Each row was made from one walk, in order. Every step used is in the known rows, and no mark comes twice. Write each row's walk.
Known rows
U -> Y -> F -> J -> T: [  1.4   9.6  -9.3 -18.5   4.5 -14.5  -0.6   1.9  17.6   3.6  16.2  -4.8
  21.7   3.1 -12.5   8.4  15.8 -16.4   2.6   2.5  -5.3   4.9  26.2   2.2
  40.1   3.0  -9.4  -0.2   0.1 -20.0   2.5   5.2   8.3  -7.7   6.7 -11.5
   0.0 -12.4 -22.1   1.6 -10.9 -24.6  -2.6]
F -> U -> B -> Z -> Y -> J -> K -> T: [ -3.1  -6.8 -10.5  33.0  12.7   5.7   4.4  -7.6   6.8 -14.0  -7.5   7.1
  15.7   9.2  11.6 -19.2 -13.7  28.4 -12.2  -6.7   5.0  -3.2 -10.7  -9.0
   3.2 -18.1   2.9  -4.3   8.6  -5.9  -5.2 -24.9   0.4   5.5  -0.9  -0.4
   5.0   4.9 -23.5  -2.2 -10.3   5.8  -0.2]
K -> F -> U -> Y: [ -2.2  -7.0  -4.7 -15.6   7.1 -16.9  17.8   5.6   5.9   1.8  -0.7  -5.6
  -4.9 -21.2  -6.8  -3.6  20.6 -16.3   8.7  -7.7 -24.5   3.5   0.4   0.2
   6.9   5.2  -5.3   0.3  -4.0 -26.3  -0.4  16.0   3.2   6.9   8.4   1.0
  -2.0   0.2 -28.1  11.8  -2.8   6.3  -8.2]
U -> Y -> J -> T -> K: [ -1.2   3.4  -1.3  -9.4  -2.3  -3.6  14.9   3.9  27.6  27.5   4.2  12.2
   4.6 -16.7  -6.6  28.4   1.9 -14.0 -13.2   0.4  10.4  -1.8  27.8   1.6
  23.0   8.6  -7.3   2.3   2.3 -28.1   2.3   2.8   8.2  -8.8  -3.1  -3.8
  14.1  -0.1 -26.6  -4.8   2.0 -15.4  -0.3]
B -> U -> K -> T: [ 14.4  18.4  -6.1  -5.2   7.5  -3.7  15.7 -17.4   3.2 -13.2  -1.3  28.2
  -4.2  -0.6   4.3  29.2 -12.3 -10.3  14.9   4.7  -8.0   1.2  13.3  -6.7
   1.1   4.8  41.0   7.7   1.9 -20.5 -19.3  11.4  -0.6   3.9   1.7 -21.9
  -1.5  -9.7  29.5  -9.3 -19.2  -4.4  -3.1]
U -> B -> T -> K -> C -> Z -> Y -> J -> F: [ 18.3 -16.8  10.3  32.5  -5.5  14.8  -2.9   5.0  -5.8   4.9 -19.9  -8.6
  -6.0  11.2   3.3 -18.4  23.6   1.2  10.4   7.4   8.9  -3.7 -11.0  -9.6
  35.1  -7.0 -26.3   8.2   0.6   9.2  17.9 -27.3  -8.6   8.0  -6.3   6.3
   7.1  14.9   8.2  -8.6  18.1   0.2   4.3]
B -> Z -> Y -> F: [ -9.5 -28.8  10.7  21.1   8.1   8.8  -5.3  11.2  19.0  -1.3  -6.1  13.7
   4.5  -1.0   1.4  -1.7   3.4 -18.2 -10.1  -4.8  15.6  -4.6  11.6   2.3
  35.7   3.9 -14.3  -1.9   2.8  14.9  18.6 -13.8 -11.8   2.5   4.4   3.2
   8.2  -0.8  15.0  12.5 -10.1 -23.0  -1.6]
T -> B -> U -> Y -> Z: [ -3.8 -14.1  11.8 -16.8   8.6   0.4  15.3   9.3   5.7 -14.2  -6.0  13.1
  -4.6 -11.1  -3.9   4.5  -7.8  -7.2 -21.5   8.2 -21.3  -0.1  -4.5  12.2
  14.4   0.4   4.1  -0.1   6.7   3.6  -9.1 -15.4   0.8  24.0  10.9 -10.1
   4.0  -0.7  29.3   4.9 -18.1  35.5   5.6]
Z -> K -> C -> T -> B -> U: [  1.4  13.4   9.6 -31.3  -5.2  -3.9 -13.4 -18.2 -32.9  -4.3  -6.7   3.7
 -24.9  16.5  -0.1  34.5 -24.8   0.6   7.5   3.9   0.9  -2.4   7.7   3.6
  -9.4  -6.1  50.8  10.7   1.0   4.6 -15.1  22.0  10.0  -9.6  -4.5   2.8
 -17.2  -6.9  19.6 -11.2  10.3   1.4   6.7]
B -> U -> Y -> F -> J -> K: [ -4.1  12.3  -1.3  22.1  12.3  -6.0  13.0   2.3  25.7  -5.7   0.7   6.2
  29.4   3.1  -8.9  18.5   0.4  -2.0  -4.5   5.0  -8.0  12.0 -19.3   5.5
  36.6  -7.4  23.3  -2.3  -0.4 -12.2   0.3  22.6 -12.4  21.8   5.5  -2.4
   2.6  -6.1 -33.2 -18.4 -11.1 -12.3  -4.3]
C -> Z -> K -> F -> U -> Y: [ -3.7  -4.8   1.6 -17.4   5.9  -3.7   4.5  14.2  -4.6  -1.2  -3.9  -4.1
  -9.2  -8.0   1.0 -16.0   9.7   2.6  -5.2  -9.9 -13.2   5.6  -5.0  11.9
 -28.8  -0.3  -6.3   1.9  -0.9  -6.2  10.1  15.1  -6.6  -7.8   7.5  11.9
   5.3   3.3 -20.9  12.2  -0.5   5.9  -2.5]
U -> Y -> J -> T: [ -1.6  -2.6  -7.7 -40.3   7.9  -7.4   4.6   6.5  23.1   7.0   7.5  -0.4
  -6.1  -6.8  -6.1  12.1  13.9 -11.4 -10.4  -2.7   2.3   3.5  38.6  -3.3
  15.5  -3.4  -8.5  -0.1   7.0 -32.4   2.0  -9.1   5.3 -11.1   3.1  -6.0
  16.2  -9.3 -18.8   7.6  -5.4 -13.4  -6.7]
F -> U -> K -> C: [  2.4  18.9   0.9  -7.0  -1.5 -18.5  13.0   0.7  -5.1  -8.9   1.3  -7.2
 -11.8  -8.2   5.2   1.7  -3.9 -10.9  22.2  -6.4   3.4   1.2 -15.0 -11.2
 -13.1  10.7 -18.1   1.2 -13.6 -29.7  -8.8  39.2  -8.9   1.3  -7.8  12.2
  -2.6  -7.6  24.7  -0.3  -6.5  -0.4 -13.0]
J -> T -> K -> F -> U -> B -> Z -> Y: [  5.3 -11.2 -10.9  18.6  -5.0   5.0 -12.3  -4.8  -3.6  12.7  -6.6  13.1
   9.1   7.1   8.3  -2.1  -8.2 -14.1  15.7  -2.9  -9.2 -12.7  -6.0   1.3
  23.1 -25.0 -21.8   7.1   7.8   5.9  -4.0 -21.1   8.0 -13.4   6.2  14.5
  -6.3  19.5  14.8  17.2   2.3  18.2   6.1]
B -> U -> K -> C -> Z: [  4.9  12.1   7.7 -21.6  -2.0   2.3   3.7   3.7 -15.3 -20.1   2.0   7.7
 -22.7  13.3   8.1  19.1  -8.1  -8.3  17.3   2.3  10.9   8.0 -15.5   1.3
 -15.9   1.4  25.5   4.1   2.4  -3.8  -6.9  31.8 -29.0   9.9  -1.2   3.7
  15.2  -0.9  66.8   2.6  -1.2  -5.1  -1.3]
F -> U -> Y -> J: [-13.7   1.7   6.0 -15.1  13.2 -11.9  13.8  15.3  30.4  -5.7  -1.0 -17.9
  -1.2 -29.1  -4.6 -18.9   9.3  -2.0 -25.6  -5.7  -4.7   6.0  -1.3  -0.6
   4.6  18.5  -9.4  -8.2  -6.2 -37.4   8.8   8.4   9.9  -0.2   3.4  -0.6
  10.0 -11.1 -25.3  -3.0  -2.2   6.2 -10.9]
F -> J -> Y -> Z -> K -> T -> B: [  4.4 -16.3   7.0  21.5   0.9   0.4   2.9  -9.0 -10.1  -0.2  -1.9  20.2
  17.2   4.8  -2.8  14.5 -14.4  21.3 -18.4   1.2  -2.3  -9.3  15.7  10.1
  -3.0  12.3 -22.2  -2.5  -5.8  17.3  -3.2 -19.3  10.7   2.9  -5.2 -21.2
 -21.7  -1.1 -22.7 -13.0 -18.7  13.0  14.7]
F -> U -> K -> C -> T -> B: [ -1.1  31.4  -0.8 -37.9 -10.3 -13.5   5.6 -16.4 -27.1   5.0  13.0 -11.1
 -15.4  -5.8  -2.7  10.5  -3.4   6.5   6.4   0.3   8.7  -3.3  -0.5 -10.3
 -28.5   4.6  20.3   1.1  -8.8 -10.2 -17.3  30.0  14.9   5.9  -7.0   4.5
 -11.0  -8.0   6.0  -2.0   7.3   4.1  -3.2]
T -> K -> C -> Z -> Y -> J: [-10.4 -14.8  19.7   8.4 -10.5  14.5  -0.1  19.2  12.2  11.1  -1.9  -0.1
  -7.7  -2.5   5.4  -3.1  -3.4   9.4  -8.9  -0.9  31.7  -3.3  -7.3   0.6
 -12.3  26.5 -15.1  -3.9  -7.0   7.6  24.3   7.0 -20.1 -20.2  -6.3   6.9
  17.2   0.9   9.1  -1.8  10.6 -17.9   0.7]
C -> K -> T -> B -> U -> Y -> J -> F: [ 10.8 -10.3   0.4   2.0  15.7   2.2  15.3 -15.9  -3.9  -1.4 -20.7 -10.7
  -6.5  -0.6  -5.0  17.4  26.1  18.9 -11.1  11.5  -9.3   7.3   4.0  -2.9
   9.4  -5.6  12.6   2.3   3.8   3.2  -0.4 -43.4  -2.2  11.7   4.0 -13.2
  -7.6  -1.4 -28.7 -18.6  11.7  14.1  -1.8]
K -> F -> U -> B -> Z -> Y -> C -> T: [  4.6  -5.8 -16.6   5.0  -3.2   4.5 -21.7  10.7  -2.6  -7.3   3.4 -21.0
 -16.7   0.7   3.7 -36.5   4.5 -11.5  14.4  -9.8  -6.6  -5.9  -4.7  -5.1
 -28.1  -6.4   6.4  -5.0   7.1   8.0   0.6 -11.3  16.4   8.9   1.5  14.5
   6.3   1.5   8.9  18.1   7.8  18.4   0.4]
J -> Y -> Z -> K: [  4.5 -33.8   8.3  24.8  11.7   6.5   5.3  22.0  10.8   0.1 -11.4  26.2
  -7.8   6.1  -0.7   2.4   0.5  -4.8 -21.7 -13.5   6.7  -7.4  13.5   5.9
  -2.7   7.1 -44.2  -5.0  -4.2  -7.7  13.8 -11.4 -15.4  20.7  -4.1  12.8
  13.6  -2.0  -1.9  -1.1 -23.6  17.1   5.0]
B -> T -> K -> F -> J -> U -> Y -> C -> Z: [ -4.0  -2.7  -4.4  25.8  -8.5   6.5   6.3  12.9   8.0  -0.3  11.1 -13.2
   4.3  -1.5  -5.4   9.7   1.8 -10.9   5.9  -5.1 -13.7  11.2  -3.1  13.5
   1.5   5.1   0.6  -1.9   5.2   7.1   4.5  10.1  -0.5  10.5  -2.0  -9.8
  11.8   9.5 -22.7   0.6  16.2 -12.0   6.8]
U -> Y -> F -> J: [ -6.8   7.2   6.0   2.9   5.2 -12.0   8.3  11.9  30.7   1.3  11.0  -6.5
  24.2 -20.9 -13.9 -15.4  17.6 -18.2 -11.4   6.4  -2.6   7.5   4.3   4.0
  39.4  24.8   7.4  -5.0  -7.7 -14.0  13.6  15.0   3.8   4.0   6.1 -12.6
  -5.1 -11.0 -13.8  -6.7 -12.6 -14.7  -6.1]
B -> U -> K -> C -> T: [ 10.3  31.0  -5.8 -44.2  -4.4  -5.1   2.2 -12.6 -12.9 -11.7  10.8   4.7
 -27.3   5.8   1.0  15.9   3.4 -10.9  24.0   3.7   3.1   2.2   6.2 -16.2
 -19.1   2.4  47.5   3.8   0.0 -23.5 -17.6  40.9  -7.5   6.6  -3.8   5.3
  12.3 -11.3  38.7  -5.8  -0.3  -6.2  -7.8]
U -> K -> T -> B -> Z: [ -1.4   2.8   2.0   3.4   0.5   1.7   8.0 -22.0  -2.7  -7.5   5.0  30.4
   0.8 -14.0   8.4  33.4 -23.4  -6.7 -13.4   2.6  13.2  -4.5  25.8   6.9
   9.9  -9.3  28.1   5.6  12.3  17.5 -17.0 -12.3   8.8   9.0  -4.1 -21.9
 -12.2  11.3  36.0   7.1 -12.7  -6.0   5.4]
T -> B -> Z -> Y -> J: [-18.0 -20.4  17.1   7.2   1.5  13.0 -11.3   5.9  25.0   2.5  -4.7   7.0
  -0.2 -15.3   6.3   6.6 -16.4  -0.9 -32.0  -0.1  21.6  -6.1  12.5   8.6
  11.0   0.4  -7.1  -2.7   3.8  20.4  15.6 -26.8   4.3 -17.5   0.2  -3.3
  -3.3   4.8  15.9   6.3   0.7  -0.6   0.4]
F -> J -> Y -> C -> T -> K: [  4.4   3.0  -5.9  27.1 -10.3  -2.3   9.9   9.8  27.1  18.8  19.1  -4.5
   3.9 -12.8 -13.4  29.7   4.0 -23.1   1.2  -6.3  12.0  -5.8  12.9  -0.4
  13.8  32.2   9.2  -9.5  -7.0 -21.0   2.3  28.9  15.1  21.3 -13.3  -0.5
   5.9  -3.8 -33.0 -21.0   9.8   0.2   9.8]
T -> B -> U -> Y -> F -> J -> K -> C -> Z: [ -7.7   4.4  10.9 -11.7  -1.1  -0.5   3.7  -3.0 -22.2 -12.6   0.7  -6.6
  12.0  18.4  -2.8  18.2  -5.2  21.7   4.2  11.5   0.9  14.0 -34.5  10.8
   4.1  -9.5  20.2  -1.0   3.9  23.5  -6.6  24.7 -24.8  17.1   1.1  -3.0
   2.1   3.1  -4.6  -8.0   6.9 -13.5   5.7]
T -> K -> C -> Z -> Y -> F -> J -> U -> B: [ -5.8   1.5   1.8  21.7  -7.9   3.2  -0.2  10.5 -10.3  15.6  -0.4 -11.1
  21.9  22.2  -4.9 -60.2   4.9  14.8   4.0   9.6   0.7   3.5 -47.1 -15.2
  33.4   3.2   6.1  -5.2 -10.4  -2.1   5.8  -8.3 -21.3  -7.5   4.7  10.4
 -10.3   5.6  22.5  -8.6  11.2  15.9   3.4]
U -> K -> C -> Z -> Y: [ -0.9  -6.4   7.2 -28.8  -8.7  11.5   3.2  17.8   3.3   1.9   9.7   5.2
 -17.5   4.6   9.8 -10.3   1.9  -4.5  13.6   0.8  18.1  -2.8  -2.4  -8.3
 -24.2   5.6  -8.0   3.3  -2.2   5.4  11.2  11.6 -32.2 -26.8   0.4  16.3
   9.5  -0.3  49.0  12.7  -8.1   6.7  -4.1]
K -> F -> J -> T -> B -> Z -> Y -> C: [ -0.5 -20.3  -7.0  22.1 -11.6   4.1 -29.7   5.0  10.2   0.3   4.8  -9.6
   7.2   5.0   5.9  25.7 -21.8 -17.5  18.6  -4.2  -1.5  -6.7  14.7  18.6
  -5.8 -13.0 -37.6   1.7   6.7  42.1   4.5 -23.1  12.7 -25.3  -1.6  -6.5
 -18.1   8.2   4.6  18.2   5.1  -6.5   6.8]

Write each row's walk
[-10.1   4.5   6.6   2.6   4.2   9.6  -6.1 -10.4  14.6  -9.5  -5.1   3.7
  11.4 -17.7  14.9  -8.4 -22.4  24.3 -22.6   2.4   6.3  -6.1  -4.4   1.4
 -27.9   0.1 -24.0  -4.0  -2.0  15.1  -0.7 -20.6  11.3 -25.8  -0.2  -9.6
  -3.6  -0.6   5.1  -1.0  -6.4   5.5  -3.9] | F -> U -> K -> T -> B -> Z -> Y -> J
[ -0.9  -1.2  13.6 -38.6  -9.6  12.8  -4.5   2.3 -14.3  -1.5  -1.3   6.1
 -15.5  10.4  10.4  11.5 -16.9   3.0  15.7  12.0   3.5  -2.3 -19.0  -0.1
 -23.6  -6.9   7.1   8.0   0.1  23.4  -4.1   7.2 -22.3 -28.0   3.9   8.8
  -5.9   1.4  59.9   4.6  -0.2  22.2   2.8] | T -> B -> U -> K -> C -> Z -> Y
[ -3.7  18.6  -7.0  -2.9  -0.2  -2.2 -23.1  -8.9 -24.6 -13.0   4.4 -11.8
   1.0  26.6   0.4 -53.0   1.2  18.1  -3.9  -0.5   6.3   5.5  -9.7 -13.1
   3.9 -12.2  30.7  -4.7   0.8  -2.6  -4.2   6.0  -6.5  -2.9  -4.1  14.1
  -2.0  -0.6  18.1  -6.7   9.0 -11.1  -1.8] | Y -> F -> J -> U -> B -> Z -> K -> C -> T
[ -4.1 -14.6  -6.8  21.8   2.9  10.2 -11.0   3.5  -4.7   4.4  -5.7  -3.1
  -5.2   0.4   7.7 -19.6   6.3 -10.3   2.5  -3.9   0.9  -4.3 -12.3  -1.5
  -9.0 -13.4  -0.9  -0.1   6.6  13.6   9.5 -31.6  -1.6  -1.1   7.9  26.6
  -6.4  10.5  24.7  18.1  -1.9  37.2  -3.3] | C -> K -> F -> U -> B -> Z -> Y
[-11.5  11.8   1.1 -37.6  -6.9  -3.0  -0.7  -3.7 -19.4  -3.0  13.9 -12.7
  -1.4   8.9  -4.3 -33.9  -4.6  34.2 -20.3   3.8  -8.8   0.7  -1.9  -4.0
 -23.6  -3.7   5.9  -4.7  -4.5   5.5  -8.8   0.3  -1.1 -18.2  -0.4   5.0
 -11.5  -2.5  -7.6  -5.4   2.5  20.4   3.0] | F -> J -> U -> Y -> Z -> K -> C -> T -> B
[  3.9 -15.5  -4.7  33.3 -14.9  13.9  -7.9   4.7   9.6  17.9   2.4  13.4
 -11.0  -8.7   2.1  20.9   0.2 -19.7  14.2  -9.0  12.2  -9.5  14.6   6.4
 -17.9   8.2   4.6  -0.1   5.0  25.2  10.0   5.0   1.0   6.2  -6.2   4.1
  12.8  13.1  -8.8  11.6  13.3 -23.9   4.5] | B -> Z -> Y -> C -> T -> K -> F
[ 13.3  -2.9  -0.6  28.5   9.8   0.1  -5.9  -0.1   4.6  -8.7 -17.3 -19.7
   0.8   2.2  -0.9 -25.7  17.6 -13.7   4.1  -0.8 -16.5  -4.2  -2.4 -11.4
  48.1 -14.6 -23.9   7.7  -1.1 -20.4   8.3 -30.5  27.9  12.8   2.1   4.4
  -6.1  -0.6  -9.1  -6.2   2.6  22.6  -2.3] | Z -> Y -> J -> F -> U -> B -> T
[  4.4   4.6   2.5 -47.7   1.3   1.9  -4.1   3.4 -16.1 -22.5   0.9   0.8
 -28.4   9.7   3.3 -17.7   0.3   8.1   1.2   0.7 -10.3   0.0   7.4  -3.7
 -33.6   2.0  17.7   1.7   5.5  -7.1  -8.0  19.8  -9.7  -5.1  -0.9  13.7
  19.3  -9.0  19.6  -1.2  -8.6   9.9  -0.6] | B -> U -> Y -> Z -> K -> C -> T
[ -2.8   1.4  -2.3  27.4  -2.5  -3.2 -24.2  -3.3 -21.9  -6.8  -8.8 -12.6
 -13.3   1.8   5.5  10.6 -21.5   4.9  -1.8 -18.4   2.3  -3.0  -0.7  19.5
 -48.4  -6.7  -7.5  -0.9  -0.7  25.2   0.9   7.1  22.9   8.2  -7.3   8.0
  -7.9   3.7 -22.7   9.2  15.4 -12.2   4.0] | Y -> C -> T -> B -> Z -> K -> F -> U
[  7.1  14.3  -9.0  31.8  -0.2  -2.1 -14.5 -11.7 -12.9   3.9  -5.5   5.9
   8.4  14.9  -5.2 -14.5  -0.5 -14.5   9.5  -1.0 -21.0   5.0   7.7  -4.0
  32.1 -21.9  23.4  11.0   1.0 -12.4  -1.1  -9.3  18.9   3.5   0.8  -3.1
 -20.9   5.1  -3.0  -5.3  -0.7   3.5  -1.2] | Z -> K -> F -> J -> U -> B -> T
[-12.6   8.6   0.5 -15.9  -3.3  -1.7  -1.6 -17.7  -9.7  -8.8  15.3  -2.0
  13.4  -2.6  -2.3  11.2   0.1  14.3 -11.8   6.8  10.4   4.8   1.6   4.0
  12.2 -17.0  25.1  -4.1  12.4  24.9 -11.7  14.0  -2.5  17.8  -4.9  -1.8
   0.7  10.1 -16.8  -0.4   4.6 -20.6   3.1] | U -> Y -> F -> J -> K -> C -> T -> B -> Z
[ -1.7  14.0  10.3   3.0  -8.2   5.3  -9.5  13.7  10.3  -2.6  10.7  -6.9
  18.8   2.8   2.0 -26.5   7.8   5.3   9.2   9.5  15.6   4.3 -22.1  -1.4
 -13.3  21.7 -19.7  -4.5 -14.0  16.8  19.5  20.9 -22.8 -18.4   1.5   2.1
   2.9  -9.4  26.6  -3.2  -9.2 -19.6  -6.9] | U -> K -> C -> Z -> Y -> F -> J
[  6.3   5.3 -22.6  -0.3  -4.8  -7.8  -7.9   6.2   9.1  11.7  16.9 -20.3
   1.3   2.0  -8.1  26.6  17.5 -18.7  22.1  -3.5  -4.7   8.2  25.7   7.8
 -25.0   2.8 -13.9  -1.4   3.9  -0.7   5.3  -6.0   6.6  -9.0   0.5   1.4
  -1.0  -7.7 -30.3   8.9   0.6  -7.4  -5.8] | U -> Y -> C -> K -> F -> J -> T
[ 10.1 -13.7 -14.7  32.7  -0.1  -0.6  -6.2  -1.8  -9.7   1.8  -6.3  -2.0
  -4.7  -6.9  -1.0  -4.4   6.9 -17.8  10.8  -8.2  -9.8  -5.0 -17.0  -0.8
   4.0  -7.4  -5.3  -8.4   8.1  -3.2 -13.5  -2.0  15.1  49.4  -6.5  10.4
  10.3  18.0  -3.7   4.1  13.9  23.5   9.1] | J -> Y -> C -> T -> K -> F -> U -> B -> Z
[  0.3   2.3  -6.6 -27.5   6.7   0.2 -15.3   7.0  -7.0   0.1  -5.1  -7.7
  -5.6  11.4   3.0  -3.9   8.9  20.4  -8.2 -10.2  -3.2   7.0  11.0  11.6
 -43.8 -12.0 -33.1  -0.5   2.6  -6.5  10.1  -2.5  -1.0 -19.8   4.9   5.6
  21.9  -3.5 -38.0  11.9   5.9 -21.1  -4.1] | C -> Z -> K -> F -> U -> Y -> J -> T
[ -1.0   7.5   5.7  -6.9  -0.8   5.3   6.1  -9.3 -19.3   7.0  -1.2   5.4
  12.7   1.5   2.8  -6.4  -6.0  28.6  -6.1   6.1   5.7  -3.8 -11.0  -0.7
 -31.8   8.6  -9.6   0.1  -7.7  23.8  -2.4 -10.5   4.3  -6.5   4.3 -14.3
  -7.8  -8.6  -5.8   1.3  -7.9  -3.6   3.6] | C -> Z -> Y -> F -> U -> K -> T -> B
[ -2.3   5.1   0.0 -19.1  -5.3 -17.5  11.7  -2.8  -2.9   7.2  -1.1 -14.2
  -1.9  -7.1  -0.3  15.2  -1.1   1.1  13.8  -3.4  -1.9  -0.8  -0.5  -5.3
   5.6  10.9 -38.4   0.2  -6.5 -32.1  -9.1  26.3   3.3 -17.1  -9.3   6.6
   8.2  -2.1 -28.4  -4.9  11.4 -14.8  -4.0] | F -> U -> Y -> J -> T -> K -> C
[ -1.9  22.3  -3.7  13.5   1.0  -7.9  13.0 -22.8  -8.2  10.7   4.3  10.2
  28.8   2.4  -7.7  -0.3  -5.6  23.1  -8.1   8.9  -2.3   4.3  -3.7  -7.7
   8.0   5.0  15.4  -2.4 -12.1   3.0 -12.6  -8.5   4.6   1.6   1.4 -30.1
 -24.7  -8.4 -14.1 -14.8  -5.9 -15.5  -2.1] | Y -> F -> J -> U -> K -> T -> B
[  1.5   8.1   3.2  -1.8   0.5  -3.1   8.9 -15.0 -10.4  13.7  -6.0   7.4
  16.3  -9.0   0.2  -3.0  -6.7  18.1   0.7   7.1  -2.9  -7.1  -4.8  -7.2
 -18.3   9.8 -16.7   2.2 -12.5  12.2  -6.7 -10.0  13.6 -11.1   2.1 -14.9
 -19.6 -12.0 -17.1  -3.9 -12.6  -0.8  -2.2] | Z -> Y -> F -> U -> K -> T -> B
[ 14.2 -14.7   3.3  -3.6  15.4  -4.2  14.2 -15.0   2.0  -9.8 -23.2  -2.8
  -1.2  -3.0  -4.4   9.3  18.5  12.7  -5.4  11.3 -21.2   3.9   3.7  -2.3
  36.4  -9.8   6.1   5.0   2.7  -3.4  -6.1 -32.9   1.5   9.0   5.5 -26.2
 -11.2   2.9 -22.5 -15.8   9.3   4.3   1.1] | K -> T -> B -> U -> Y -> J -> F
[  4.0 -12.9 -16.5  29.6 -10.4  13.1  -7.0   2.6  -2.4  23.3  -3.1   6.7
  -6.8   5.3  -0.1 -22.7   4.5  -7.0  12.7  -4.7  -4.4  -5.1  -9.4  -9.4
  -5.0 -13.5  17.0  -2.3   6.2  11.8  -1.4 -18.7  -4.1   8.8  -0.1  11.4
   5.2  17.9   1.9   9.7  19.4   7.6   3.3] | J -> U -> B -> Z -> Y -> C -> T -> K -> F
